Below is a small trained network, with its code and all its weights. Each question gives an input and a class and asks what happens when units are switched off, that is, made to give their printed mean instead of their output.

import numpy as np


def w(rows, s, z=0):
    codes = np.array(rows[::2]) - 128.0
    scale = np.full(codes.shape[1], s)
    scale[-1] = z or s
    return codes * scale


def norm(h):
    return h / np.sqrt((h * h).mean(-1, keepdims=True) + 1e-5)


def f(y):
    return y / 2 * (1 + np.tanh(0.7978845608 * (y + 0.044715 * y**3)))


def log_softmax(a):
    a = a - a.max(-1, keepdims=True)
    return a - np.log(np.exp(a).sum(-1, keepdims=True))


def net(x, mask):
    res = np.array(x, float).reshape(1, 5) / 4 @ E
    u = 0
    for l in range(4):
        y = f(norm(res) @ A[l][:, :-1].T + A[l][:, -1])
        res = res + np.where(mask[u : u + 7], y, B[l][:, -1]) @ B[l][:, :-1]
        u += 7
    return log_softmax(norm(res)[-1] @ U[:, :-1].T + U[:, -1])


A, B = {}, {}
E = w([
[39,64,215,153,175,79,126,135,175],'x0',
[178,66,111,139,94,1,141,117,119],'x1',
[59,211,51,122,229,56,118,181,71],'x2',
[142,54,90,46,168,152,116,186,88],'x3',
[96,134,133,56,137,94,143,16,121],'x4',
],0.0092)
A[0] = w([
[112,88,109,71,2,156,91,118,178,36],'L0N0',
[165,86,166,141,90,156,123,106,139,174],'L0N1',
[109,126,9,105,99,125,212,139,241,124],'L0N2',
[185,136,146,126,183,125,130,125,160,3],'L0N3',
[161,66,56,229,133,149,76,175,195,64],'L0N4',
[163,70,124,38,149,147,110,171,129,69],'L0N5',
[115,109,99,68,143,116,74,3,142,32],'L0N6',
],0.0089,0.0052)
B[0] = w([
[146,110,151,146,155,144,141,111,117,187],'L0N0',
[149,128,123,152,209,118,153,124,121,255],'L0N1',
[118,133,164,133,155,103,88,113,123,140],'L0N2',
[189,134,140,187,8,91,138,117,178,84],'L0N3',
[127,156,163,95,91,124,176,143,120,203],'L0N4',
[98,109,26,128,100,112,154,119,189,186],'L0N5',
[134,165,166,78,104,104,183,125,133,202],'L0N6',
],0.017,0.0038)
A[1] = w([
[48,41,187,163,116,93,110,138,175,107],'L1N0',
[226,159,56,144,80,143,109,77,71,141],'L1N1',
[125,217,122,240,85,104,148,60,207,27],'L1N2',
[159,140,124,179,82,135,134,229,146,3],'L1N3',
[127,206,59,175,203,56,173,154,126,73],'L1N4',
[227,59,110,167,62,3,127,129,114,61],'L1N5',
[113,148,122,129,122,213,105,111,162,93],'L1N6',
],0.011,0.0028)
B[1] = w([
[178,188,115,98,124,77,50,131,183,194],'L1N0',
[140,150,159,82,158,47,40,154,231,184],'L1N1',
[102,46,4,64,101,126,150,165,152,195],'L1N2',
[139,153,170,114,63,94,187,163,162,163],'L1N3',
[150,100,140,161,243,158,163,119,68,254],'L1N4',
[63,153,122,164,72,178,54,90,31,214],'L1N5',
[108,144,126,147,127,151,71,106,73,157],'L1N6',
],0.014,0.0084)
A[2] = w([
[89,147,108,78,134,163,126,51,117,128],'L2N0',
[112,131,130,121,167,114,42,144,163,130],'L2N1',
[87,158,126,127,126,251,107,145,169,2],'L2N2',
[206,71,140,208,67,209,136,88,195,183],'L2N3',
[88,41,27,113,100,128,132,159,150,41],'L2N4',
[159,68,168,82,98,141,80,78,147,219],'L2N5',
[130,173,159,168,76,152,179,232,129,35],'L2N6',
],0.014,0.002)
B[2] = w([
[175,101,149,119,52,94,137,166,103,235],'L2N0',
[168,114,139,144,105,190,114,137,150,254],'L2N1',
[99,130,116,158,65,130,106,100,99,192],'L2N2',
[93,148,97,113,253,99,132,130,63,200],'L2N3',
[153,115,46,156,117,163,160,119,158,242],'L2N4',
[76,189,111,137,204,134,156,190,90,204],'L2N5',
[164,76,190,112,77,50,164,193,125,201],'L2N6',
],0.016,0.0068)
A[3] = w([
[125,129,125,181,117,140,128,213,137,107],'L3N0',
[117,161,162,37,91,97,190,70,133,66],'L3N1',
[87,113,54,98,107,141,135,142,152,5],'L3N2',
[249,69,126,163,128,179,152,81,93,166],'L3N3',
[80,103,158,166,60,131,47,78,57,100],'L3N4',
[97,171,161,121,104,215,177,147,138,93],'L3N5',
[117,164,156,104,137,114,49,141,218,19],'L3N6',
],0.018,0.0027)
B[3] = w([
[130,113,159,68,93,80,122,48,128,227],'L3N0',
[174,58,218,128,78,44,140,173,135,231],'L3N1',
[65,123,90,85,128,78,122,92,175,224],'L3N2',
[109,151,193,171,117,142,183,104,225,226],'L3N3',
[50,94,121,171,59,249,142,152,104,253],'L3N4',
[107,99,75,186,98,125,109,151,99,153],'L3N5',
[235,237,119,111,119,151,65,100,142,198],'L3N6',
],0.017,0.0069)
U = w([
[146,86,190,83,68,32,147,148,104,220],'0',
[110,135,131,145,253,135,132,127,78,115],'1',
[94,100,32,96,103,95,145,86,214,111],'2',
[83,115,128,163,49,189,88,126,85,207],'3',
[210,201,139,99,114,131,34,110,170,74],'4',
[165,104,190,169,104,142,176,113,187,4],'5',
],0.015,0.0031)

Each question gives the input, the list of numbers given to net, and the class t.
The units are the neurons (one row each of A and B). Each row of codes is followed by its name. A weight is (code - 128) times the scale printed after its matrix; where a second scale follows, it is the last column's (A, B and U).
mask holds one flag per neuron, layer by layer. A switched-off neuron (its flag False) gives its mean, the last column of its row in B, instead of its output. The means were averaged over made-up inputs and are rounded, as every weight is.
A unit's drop is (log p(t) with every unit on - log p(t) with that unit switched off) / (log p(t) with every unit on - log p(t) with every unit switched off).
The circuit of an input: a set's keep is (log p(t) with only the set's units on - log p(t) with every unit switched off) / (log p(t) with every unit on - log p(t) with every unit switched off). Starting from the 12 units with the biggest drops (on a tie, the unit counted first), units are removed one at a time, each time the one whose removal leaves the highest keep (on an exact tie, the one counted first), for as long as the keep stays at least 0.8.
units of the circuit, in order: the units of the circuit, biggest drop first
unit that matters most: the unit with the biggest drop
top k neurons: the k neurons with the biggest drops, biggest first
top k neurons in layer l: the k neurons of layer l with the biggest drops, biggest first
drop when u is switched off: that unit's drop, to one decimal
input [8,-5,3,-4,4], class 4: unit that matters most => L1N0
input [0,-4,-2,-4,5], class 0: units of the circuit, in order => [L0N6 L3N1]
input [1,-4,-4,-5,6], class 0: top 4 neurons => [L0N6 L0N5 L1N4 L1N5]
input [-7,0,-4,7,-6], class 2: top 4 neurons => [L0N5 L1N0 L2N4 L3N2]
input [8,-5,1,5,-7], class 4: units of the circuit, in order => [L1N0 L3N6]
input [-6,-3,7,2,6], class 1: top 2 neurons => [L1N4 L0N4]
input [-5,-2,3,-2,-2], class 4: top 3 neurons => [L1N1 L0N1 L3N6]
input [-1,0,3,-1,0], class 5: top 2 neurons in layer 0 => [L0N1 L0N5]
input [5,1,-3,-5,-4], class 2: top 2 neurons => [L1N2 L1N1]
input [-5,-4,3,-1,-2], class 4: top 2 neurons => [L1N1 L1N5]
input [2,-7,6,-2,8], class 0: top 3 neurons => [L1N5 L0N6 L3N1]
input [-7,0,-8,-2,7], class 1: top 2 neurons => [L2N5 L0N0]
input [8,0,-5,-7,7], class 4: top 4 neurons => [L1N0 L3N6 L0N5 L0N4]
input [6,1,-3,-4,-3], class 4: units of the circuit, in order => [L1N0]
input [-5,8,7,-6,-3], class 3: top 2 neurons => [L1N5 L0N1]
input [6,-6,7,7,-7], class 0: top 3 neurons => [L0N1 L1N2 L3N0]
input [1,-7,-7,-7,8], class 0: top 3 neurons => [L2N0 L0N6 L1N5]
input [3,-7,1,6,-7], class 0: top 4 neurons => [L2N6 L1N3 L1N5 L0N4]
input [-6,-2,6,-7,-6], class 2: top 2 neurons in layer 3 => [L3N1 L3N0]
input [1,6,-8,0,-3], class 1: units of the circuit, in order => [L2N3]
input [-4,5,-3,-3,4], class 3: top 2 neurons in layer 1 => [L1N5 L1N3]
input [0,-6,-7,-7,6], class 1: top 3 neurons in layer 0 => [L0N5 L0N0 L0N1]
input [3,-1,7,1,-7], class 0: top 2 neurons in layer 2 => [L2N6 L2N3]
input [-3,-6,4,-5,6], class 0: top 2 neurons in layer 1 => [L1N5 L1N2]
input [-7,2,2,8,-5], class 2: drop when L2N6 is switched off => 0.0
